Here is a tiny trained network, its code and every weight. The questions are about switching its units off for an input and a target symbol, where a switched-off unit gives its printed mean instead of its output.

import numpy as np


def w(rows, s, z=0):
    codes = np.array(rows[::2]) - 128.0
    scale = np.full(codes.shape[1], s)
    scale[-1] = z or s
    return codes * scale


def f(y):
    return y / 2 * (1 + np.tanh(0.7978845608 * (y + 0.044715 * y**3)))


def softmax(a):
    e = np.exp(a - a.max(-1, keepdims=True))
    return e / e.sum(-1, keepdims=True)


def log_softmax(a):
    a = a - a.max(-1, keepdims=True)
    return a - np.log(np.exp(a).sum(-1, keepdims=True))


def net(x, mask):
    ids = ['αδηθμπστφψ'.index(c) for c in x.split()]
    T = len(ids)
    res = E[ids] + P[:T]
    u = 0
    for l in range(2):
        r = res
        for j in range(3):
            rows = slice(2 * j, 2 * j + 2)
            q, k, v = (r @ M[l][rows].T for M in (Q, K, V))
            z = softmax(np.where(np.tri(T) > 0, q @ k.T / 2**0.5, -1e9)) @ v
            o = O[l][rows]
            res = res + np.where(mask[u + j], z, o[:, -1]) @ o[:, :-1]
        u += 3
        y = f(res @ A[l][:, :-1].T + A[l][:, -1])
        res = res + np.where(mask[u : u + 12], y, B[l][:, -1]) @ B[l][:, :-1]
        u += 12
    return log_softmax(res[-1] @ U[:, :-1].T + U[:, -1])


Q, K, V, O, A, B = {}, {}, {}, {}, {}, {}
E = w([
[189,26,179,151,148,112,152,153,134,181,110],'α',
[157,165,148,201,192,134,142,127,142,126,87],'δ',
[200,80,143,150,154,154,85,75,123,116,97],'η',
[66,96,173,127,149,86,133,142,170,80,78],'θ',
[156,9,82,83,144,125,145,135,76,95,206],'μ',
[86,139,186,105,106,44,160,192,64,151,196],'π',
[94,169,120,204,97,191,141,117,142,86,167],'σ',
[151,190,104,106,192,92,114,198,43,61,156],'τ',
[162,103,77,93,132,39,212,65,142,183,129],'φ',
[84,114,48,82,74,111,51,109,193,107,115],'ψ',
],0.015)
P = w([
[104,119,154,135,60,173,215,144,105,128,82],'0',
[133,128,100,187,108,113,82,213,106,133,52],'1',
[130,114,242,34,130,169,133,64,87,127,170],'2',
[151,190,115,168,129,72,54,165,155,139,129],'3',
[95,63,183,101,152,146,124,2,78,158,207],'4',
[176,160,119,163,149,98,83,179,131,131,80],'5',
],0.0099)
Q[0] = w([
[53,87,222,171,253,163,154,14,76,126,194],'0.h0',
[159,67,64,230,186,122,96,235,107,161,45],'0.h0',
[129,100,46,148,67,105,83,199,108,152,72],'0.h1',
[103,98,153,135,119,132,80,63,68,152,238],'0.h1',
[106,97,222,87,224,189,155,46,123,83,203],'0.h2',
[171,155,181,65,106,124,143,137,168,124,111],'0.h2',
],0.007)
K[0] = w([
[141,220,101,48,132,39,72,31,143,155,218],'0.h0',
[255,83,219,167,165,111,122,163,108,54,87],'0.h0',
[118,104,107,173,186,185,192,137,5,149,121],'0.h1',
[106,86,91,83,116,72,53,88,142,193,207],'0.h1',
[104,179,122,83,155,108,79,57,230,197,180],'0.h2',
[89,130,80,103,43,50,104,152,183,192,53],'0.h2',
],0.0064)
V[0] = w([
[58,111,177,155,113,183,69,232,89,91,163],'0.h0',
[143,86,160,89,161,224,3,130,181,92,72],'0.h0',
[129,130,134,70,136,124,85,129,244,127,129],'0.h1',
[158,118,134,157,174,148,160,200,91,106,41],'0.h1',
[144,155,35,95,82,79,152,167,119,173,111],'0.h2',
[175,130,119,190,217,46,141,135,102,140,125],'0.h2',
],0.0054)
O[0] = w([
[117,107,141,166,242,134,145,94,182,32,115,112],'0.h0',
[60,69,83,151,135,133,80,111,156,142,103,128],'0.h0',
[67,113,129,147,181,151,146,136,73,120,119,5],'0.h1',
[146,90,138,156,89,18,133,128,160,113,113,228],'0.h1',
[75,188,119,112,144,105,117,129,97,253,75,70],'0.h2',
[126,113,73,164,46,33,111,148,97,114,131,145],'0.h2',
],0.0069,0.0015)
A[0] = w([
[116,132,111,59,93,173,126,86,116,85,176,84],'0.n0',
[67,156,91,120,55,112,79,164,159,55,178,235],'0.n1',
[152,156,121,108,102,106,128,106,63,132,199,228],'0.n2',
[83,142,151,105,116,118,218,121,122,144,208,3],'0.n3',
[152,181,107,113,124,158,156,189,144,101,73,106],'0.n4',
[126,162,160,116,180,132,232,122,118,134,176,21],'0.n5',
[156,96,146,138,59,220,170,88,143,205,125,150],'0.n6',
[189,201,78,173,105,141,2,117,155,79,132,139],'0.n7',
[63,166,140,52,117,230,175,57,118,161,139,116],'0.n8',
[153,95,142,154,113,174,111,90,75,179,139,248],'0.n9',
[73,64,158,81,160,157,115,70,123,165,117,189],'0.n10',
[148,89,166,120,120,146,161,57,117,107,196,103],'0.n11',
],0.0078,0.0036)
B[0] = w([
[150,96,174,203,197,22,163,176,160,212,116,174],'0.n0',
[130,181,120,108,139,255,152,148,88,88,78,223],'0.n1',
[71,144,115,103,129,165,128,188,100,56,165,248],'0.n2',
[111,124,146,179,163,215,87,118,192,120,150,167],'0.n3',
[197,173,186,159,137,94,184,60,115,137,58,133],'0.n4',
[152,41,129,107,159,173,73,58,172,117,118,162],'0.n5',
[118,121,192,208,131,43,67,153,57,90,140,204],'0.n6',
[105,29,103,169,177,203,168,127,93,164,46,247],'0.n7',
[101,96,111,195,192,104,77,194,61,199,140,220],'0.n8',
[59,100,103,132,63,67,121,141,102,114,146,253],'0.n9',
[80,142,109,139,120,169,194,64,113,125,128,225],'0.n10',
[106,140,163,188,119,153,182,92,208,95,145,226],'0.n11',
],0.0067,0.0047)
Q[1] = w([
[98,123,45,108,71,91,116,102,77,65,127],'1.h0',
[184,93,173,130,114,179,118,39,193,2,200],'1.h0',
[116,86,66,143,128,191,94,123,63,143,89],'1.h1',
[151,120,40,87,199,103,99,245,63,162,96],'1.h1',
[97,89,156,156,104,156,241,69,146,56,152],'1.h2',
[183,98,161,69,192,131,137,168,128,43,115],'1.h2',
],0.0067)
K[1] = w([
[75,16,69,56,66,116,66,94,203,57,189],'1.h0',
[129,160,75,131,195,218,152,100,49,2,203],'1.h0',
[158,101,116,105,119,225,82,49,145,172,95],'1.h1',
[175,109,169,168,41,68,126,57,181,232,40],'1.h1',
[92,144,126,170,197,177,33,194,143,88,173],'1.h2',
[158,187,87,148,56,216,170,212,101,71,123],'1.h2',
],0.0056)
V[1] = w([
[169,194,131,243,59,201,133,147,106,182,104],'1.h0',
[72,143,184,183,84,128,57,65,254,183,141],'1.h0',
[84,117,77,130,51,124,200,132,244,195,137],'1.h1',
[127,160,252,57,125,100,76,97,110,127,17],'1.h1',
[218,56,105,82,150,151,68,76,6,122,137],'1.h2',
[32,217,162,16,108,200,150,217,129,126,207],'1.h2',
],0.0046)
O[1] = w([
[143,144,174,178,148,36,122,43,162,201,193,197],'1.h0',
[153,185,240,166,105,25,114,70,98,114,72,51],'1.h0',
[172,200,183,111,160,151,189,86,153,134,3,54],'1.h1',
[78,53,60,30,237,64,112,111,102,18,159,104],'1.h1',
[72,109,94,188,114,170,126,203,131,68,118,137],'1.h2',
[197,146,219,138,154,198,91,128,121,58,149,2],'1.h2',
],0.0067,0.0029)
A[1] = w([
[105,144,34,169,189,110,137,225,92,167,75,13],'1.n0',
[158,130,85,21,87,220,116,138,155,131,66,105],'1.n1',
[163,126,40,133,152,120,89,44,169,99,41,254],'1.n2',
[93,145,125,106,36,111,85,125,119,83,221,197],'1.n3',
[235,144,89,80,62,38,248,125,143,166,109,139],'1.n4',
[193,89,129,115,239,197,116,144,141,85,150,195],'1.n5',
[104,88,182,163,86,49,151,145,137,143,199,200],'1.n6',
[166,145,139,247,133,148,140,74,171,179,101,109],'1.n7',
[116,194,129,191,126,80,82,150,161,52,80,160],'1.n8',
[89,176,210,124,173,112,149,189,58,100,157,181],'1.n9',
[92,253,168,153,128,94,183,107,114,179,114,131],'1.n10',
[101,86,71,81,147,218,188,29,177,98,80,100],'1.n11',
],0.0067,0.0037)
B[1] = w([
[224,160,254,193,157,60,142,65,158,117,218,213],'1.n0',
[62,163,141,113,224,58,146,127,146,37,113,160],'1.n1',
[46,140,173,48,83,112,172,65,61,136,177,215],'1.n2',
[128,236,106,78,201,104,232,195,159,137,102,195],'1.n3',
[239,189,40,135,148,208,37,44,98,137,92,172],'1.n4',
[138,106,81,177,56,92,69,105,175,86,162,199],'1.n5',
[159,247,105,79,179,156,43,156,167,105,59,254],'1.n6',
[150,61,139,22,180,109,221,163,214,232,128,197],'1.n7',
[85,177,84,100,2,112,110,107,233,135,148,151],'1.n8',
[108,104,174,126,41,95,103,176,70,194,131,209],'1.n9',
[129,71,29,72,130,156,100,92,70,108,232,154],'1.n10',
[190,136,175,134,230,133,133,200,46,157,101,179],'1.n11',
],0.0058,0.0088)
U = w([
[166,160,177,93,178,47,178,77,207,139,198,9],'α',
[2,165,83,143,40,88,104,63,232,67,90,177],'δ',
[89,36,122,140,94,117,59,71,54,172,163,155],'η',
[154,145,113,192,56,237,214,143,145,135,66,255],'θ',
[187,108,125,154,153,108,4,167,179,128,55,88],'μ',
[153,185,81,80,99,161,128,18,95,106,184,148],'π',
[132,99,44,109,145,112,121,136,167,61,194,131],'σ',
[190,166,202,210,62,111,114,45,111,42,179,126],'τ',
[132,169,132,70,84,85,130,175,92,158,146,72],'φ',
[111,167,158,87,181,105,170,59,96,54,94,89],'ψ',
],0.0062,0.0043)

Each question gives the input, a string of symbols that net reads in full, and the target symbol t.
The units are the heads (2 rows each of Q, K, V and O) and the neurons (one row each of A and B). Each row of codes is followed by its name. A weight is (code - 128) times the scale printed after its matrix; where a second scale follows, it is the last column's (O, A, B and U).
mask holds one flag per unit, layer by layer, with each layer's heads first. A switched-off unit (its flag False) gives its mean, the last column of its rows in O or B, instead of its output. The means were averaged over made-up inputs and are rounded, as every weight is.
A unit's drop is (log p(t) with every unit on - log p(t) with that unit switched off) / (log p(t) with every unit on - log p(t) with every unit switched off).
The circuit of an input: a set's keep is (log p(t) with only the set's units on - log p(t) with every unit switched off) / (log p(t) with every unit on - log p(t) with every unit switched off). Starting from the 12 units with the biggest drops (on a tie, the unit counted first), units are removed one at a time, each time the one whose removal leaves the highest keep (on an exact tie, the one counted first), for as long as the keep stays at least 0.8.
units of the circuit, in order: the units of the circuit, biggest drop first
k most important neurons: the k neurons with the biggest drops, biggest first
top k neurons in layer l: the k neurons of layer l with the biggest drops, biggest first
input θ α μ ψ δ, target η: units of the circuit, in order -> [0.h1; 0.n8; 1.n3; 1.n6]
input δ θ μ, target θ: units of the circuit, in order -> [0.n11; 1.h1; 1.h0; 0.n10]
input τ η μ, target σ: units of the circuit, in order -> [1.h0; 1.n5]
input α θ φ δ α, target φ: 2 most important neurons -> [0.n6; 1.n3]
input η φ ψ τ φ, target η: units of the circuit, in order -> [0.h1; 0.n8]
input ψ δ σ, target η: units of the circuit, in order -> [0.n8; 0.h1; 1.n9]
input τ τ π φ σ, target φ: top 2 neurons in layer 1 -> [1.n3; 1.n9]
input ψ φ α μ μ, target θ: units of the circuit, in order -> [0.n11; 1.h1; 1.h0]
input μ η σ α η, target α: 3 most important neurons -> [0.n11; 1.n7; 0.n1]
input θ η δ α π, target τ: 2 most important neurons -> [0.n3; 0.n2]
input δ σ θ θ η, target ψ: 2 most important neurons -> [0.n10; 0.n9]
input η η π, target τ: 4 most important neurons -> [0.n3; 0.n11; 0.n2; 1.n5]
input σ α π η δ, target τ: 2 most important neurons -> [0.n2; 0.n3]
input μ σ δ τ η θ, target δ: 2 most important neurons -> [1.n8; 1.n11]
input η ψ π ψ, target ψ: top 2 neurons in layer 1 -> [1.n1; 1.n11]
input π σ α, target α: 2 most important neurons -> [0.n1; 0.n11]
input η α π σ, target θ: 2 most important neurons -> [0.n7; 0.n1]
input φ ψ η ψ σ, target η: top 2 neurons in layer 1 -> [1.n10; 1.n9]
input π ψ π, target η: 2 most important neurons -> [1.n9; 0.n8]
input σ η η θ θ φ, target π: top 2 neurons in layer 1 -> [1.n4; 1.n2]
input σ σ η, target α: 2 most important neurons -> [1.n7; 0.n11]
input ψ π τ, target η: top 2 neurons in layer 1 -> [1.n9; 1.n6]
input α μ δ, target θ: top neuron in layer 1 -> [1.n0]
input σ ψ θ θ τ, target σ: 2 most important neurons -> [0.n2; 1.n5]
input μ ψ θ π μ, target τ: most important neuron -> [0.n11]
input α σ μ η α, target θ: 2 most important neurons -> [0.n10; 0.n2]
input α η σ, target α: most important neuron -> [1.n7]
input φ η δ θ σ, target α: top 3 neurons in layer 0 -> [0.n11; 0.n0; 0.n3]
input α π φ π θ, target φ: top neuron in layer 0 -> [0.n7]
input δ μ φ, target φ: top 2 neurons in layer 0 -> [0.n2; 0.n6]
